Below is a small trained network, with its code and all its weights. Each question gives an input and a target symbol and asks what happens when units are switched off, that is, made to give their printed mean instead of their output.

import numpy as np


def w(rows, s, z=0):
    codes = np.array(rows[::2]) - 128.0
    scale = np.full(codes.shape[1], s)
    scale[-1] = z or s
    return codes * scale


def norm(h):
    return h / np.sqrt((h * h).mean(-1, keepdims=True) + 1e-5)


def f(y):
    return y / 2 * (1 + np.tanh(0.7978845608 * (y + 0.044715 * y**3)))


def softmax(a):
    e = np.exp(a - a.max(-1, keepdims=True))
    return e / e.sum(-1, keepdims=True)


def log_softmax(a):
    a = a - a.max(-1, keepdims=True)
    return a - np.log(np.exp(a).sum(-1, keepdims=True))


def net(x, mask):
    ids = ['ΔΘβγεζμτψω'.index(c) for c in x.split()]
    T = len(ids)
    res = E[ids] + P[:T]
    r = norm(res)
    for j in range(3):
        rows = slice(4 * j, 4 * j + 4)
        q, k, v = (r @ M[0][rows].T for M in (Q, K, V))
        z = softmax(np.where(np.tri(T) > 0, q @ k.T / 4**0.5, -1e9)) @ v
        o = O[0][rows]
        res = res + np.where(mask[j], z, o[:, -1]) @ o[:, :-1]
    y = f(norm(res) @ A[0][:, :-1].T + A[0][:, -1])
    res = res + np.where(mask[3:7], y, B[0][:, -1]) @ B[0][:, :-1]
    return log_softmax(norm(res)[-1] @ U[:, :-1].T + U[:, -1])


Q, K, V, O, A, B = {}, {}, {}, {}, {}, {}
E = w([
[124,80,166,204,169,174],'Δ',
[142,114,180,48,252,161],'Θ',
[204,174,196,143,137,141],'β',
[210,178,87,126,145,156],'γ',
[103,59,62,132,117,97],'ε',
[220,100,151,161,138,99],'ζ',
[116,103,120,54,103,160],'μ',
[107,19,170,125,140,99],'τ',
[133,110,103,89,81,184],'ψ',
[99,110,216,97,164,157],'ω',
],0.017)
P = w([
[164,19,139,105,246,214],'0',
[141,61,123,131,204,193],'1',
[129,86,122,117,164,176],'2',
[123,97,126,106,140,157],'3',
[123,106,126,102,120,145],'4',
[122,115,124,103,103,129],'5',
[124,120,124,105,87,114],'6',
[123,125,122,106,71,99],'7',
[121,132,124,109,50,87],'8',
[117,136,123,113,26,75],'9',
],0.011)
Q[0] = w([
[130,151,126,125,116,106],'h1',
[150,103,137,110,78,146],'h1',
[139,108,150,153,126,139],'h1',
[141,121,154,134,151,100],'h1',
[69,170,116,104,119,138],'h2',
[151,175,80,109,138,122],'h2',
[141,143,152,139,100,120],'h2',
[135,164,172,129,116,175],'h2',
[155,112,114,172,161,134],'h3',
[77,117,4,73,98,120],'h3',
[210,109,77,75,55,161],'h3',
[75,55,155,135,102,118],'h3',
],0.03)
K[0] = w([
[157,124,121,124,117,116],'h1',
[111,133,175,146,76,98],'h1',
[144,129,144,132,144,125],'h1',
[156,113,124,94,164,118],'h1',
[77,172,122,102,109,138],'h2',
[134,172,69,112,127,131],'h2',
[137,148,155,153,99,129],'h2',
[154,144,184,125,138,174],'h2',
[163,124,130,156,148,154],'h3',
[177,175,74,161,29,112],'h3',
[110,193,119,148,94,4],'h3',
[112,95,208,143,62,176],'h3',
],0.025)
V[0] = w([
[117,133,223,201,117,210],'h1',
[151,153,242,71,165,59],'h1',
[156,142,99,213,145,135],'h1',
[127,197,96,61,179,191],'h1',
[145,125,120,183,134,65],'h2',
[172,132,53,169,82,154],'h2',
[157,127,107,167,233,45],'h2',
[124,112,170,202,2,119],'h2',
[152,62,154,111,130,57],'h3',
[118,185,22,139,224,88],'h3',
[210,153,162,164,119,98],'h3',
[168,120,136,141,155,50],'h3',
],0.0099)
O[0] = w([
[139,148,68,98,166,27,191],'h1',
[1,136,37,78,123,165,125],'h1',
[144,191,115,153,179,143,117],'h1',
[37,17,103,104,200,118,185],'h1',
[93,128,136,31,159,158,79],'h2',
[122,187,114,13,173,131,174],'h2',
[54,177,158,49,89,117,158],'h2',
[149,17,136,54,233,191,2],'h2',
[134,233,208,191,97,111,122],'h3',
[233,45,111,168,57,160,144],'h3',
[63,85,58,231,195,48,143],'h3',
[128,146,129,243,120,101,109],'h3',
],0.0075,0.0053)
A[0] = w([
[105,116,185,114,182,160,138],'n1',
[167,187,68,118,177,152,5],'n2',
[144,128,148,113,130,182,23],'n3',
[144,116,200,122,252,175,179],'n4',
],0.03,0.002)
B[0] = w([
[186,148,120,111,130,126,225],'n1',
[190,184,128,86,107,116,243],'n2',
[89,131,123,135,150,137,146],'n3',
[75,3,230,97,214,120,251],'n4',
],0.03,0.015)
U = w([
[127,78,189,85,201,123,181],'Δ',
[214,207,135,98,101,81,171],'Θ',
[36,170,161,104,54,110,122],'β',
[65,111,101,77,51,99,2],'γ',
[150,163,200,228,96,233,86],'ε',
[98,159,131,130,109,172,22],'ζ',
[85,152,36,155,188,62,118],'μ',
[183,31,56,172,76,124,48],'τ',
[118,172,140,241,147,66,141],'ψ',
[111,139,90,119,144,244,42],'ω',
],0.011,0.0029)

Each question gives the input, a string of symbols that net reads in full, and the target symbol t.
The units are the heads (4 rows each of Q, K, V and O) and the neurons (one row each of A and B). Each row of codes is followed by its name. A weight is (code - 128) times the scale printed after its matrix; where a second scale follows, it is the last column's (O, A, B and U).
mask holds one flag per unit, heads first, then neurons. A switched-off unit (its flag False) gives its mean, the last column of its rows in O or B, instead of its output. The means were averaged over made-up inputs and are rounded, as every weight is.
A unit's drop is (log p(t) with every unit on - log p(t) with that unit switched off) / (log p(t) with every unit on - log p(t) with every unit switched off).
The circuit of an input: a set's keep is (log p(t) with only the set's units on - log p(t) with every unit switched off) / (log p(t) with every unit on - log p(t) with every unit switched off). Starting from all 7 units, units are removed one at a time, each time the one whose removal leaves the highest keep (on an exact tie, the one counted first), for as long as the keep stays at least 0.8.
circuit, biggest first: the units of the circuit, biggest drop first
unit that matters most: the unit with the biggest drop
top k neurons: the k neurons with the biggest drops, biggest first
drop when u is switched off: that unit's drop, to one decimal
input Δ ε Δ ε Θ Θ ψ, target β: unit that matters most => h3
input β Θ γ ψ, target τ: circuit, biggest first => (n4; n2; h3)
input γ γ ε γ γ β ε, target μ: circuit, biggest first => (h3; n4; n2)
input Δ γ γ γ β ω β β γ μ, target τ: circuit, biggest first => (n4; h2; n2)
input ε Δ Θ γ Δ γ γ ω ψ, target γ: top 3 neurons => (n4; n2; n1)
input ε ε Θ Δ γ ε Δ Δ ζ ψ, target ψ: circuit, biggest first => (h3; n4; n2)
input Δ ψ γ γ Δ ψ ω Θ ω, target Θ: top 3 neurons => (n4; n1; n3)
input γ Δ γ Θ Δ γ Θ Δ ε Θ, target β: circuit, biggest first => (h2; n4; n1; n2)
input ψ μ Θ Δ γ Δ ζ ε, target ψ: top 3 neurons => (n4; n2; n1)
input Δ Θ Δ ω γ Δ Δ γ μ, target τ: circuit, biggest first => (n4; n2; h2)
input Θ γ ε, target τ: circuit, biggest first => (n4; n2)
input γ Δ ψ ε Δ γ γ ε τ τ, target Θ: top 2 neurons => (n4; n1)
input γ γ γ β ε, target μ: circuit, biggest first => (n4; h3; n2)
input γ γ ε ε, target ε: circuit, biggest first => (h1; n4; n2; n1)
input τ β τ Δ Θ ε Θ β γ τ, target β: unit that matters most => h1
input ζ Δ Δ β ψ, target μ: top 3 neurons => (n4; n1; n2)
input γ Θ ψ, target β: top 3 neurons => (n1; n4; n2)
input β ζ γ ω Θ μ, target β: top 3 neurons => (n4; n1; n2)
input Δ ω μ β γ ω, target Θ: top 2 neurons => (n4; n3)
input β Θ β, target Θ: circuit, biggest first => (h1; n4; h2)
input Δ μ Δ τ ψ Θ ω ψ, target γ: top neuron => (n4)
input γ ω Δ ω ε, target γ: top 3 neurons => (n4; n2; n1)
input Θ ψ γ ε γ γ ω ε Θ ε, target β: drop when h1 is switched off => 0.3
input Δ ε γ γ ψ, target τ: drop when n4 is switched off => 0.6
input ζ ε Δ β Δ ε ψ, target ε: drop when n2 is switched off => 0.5
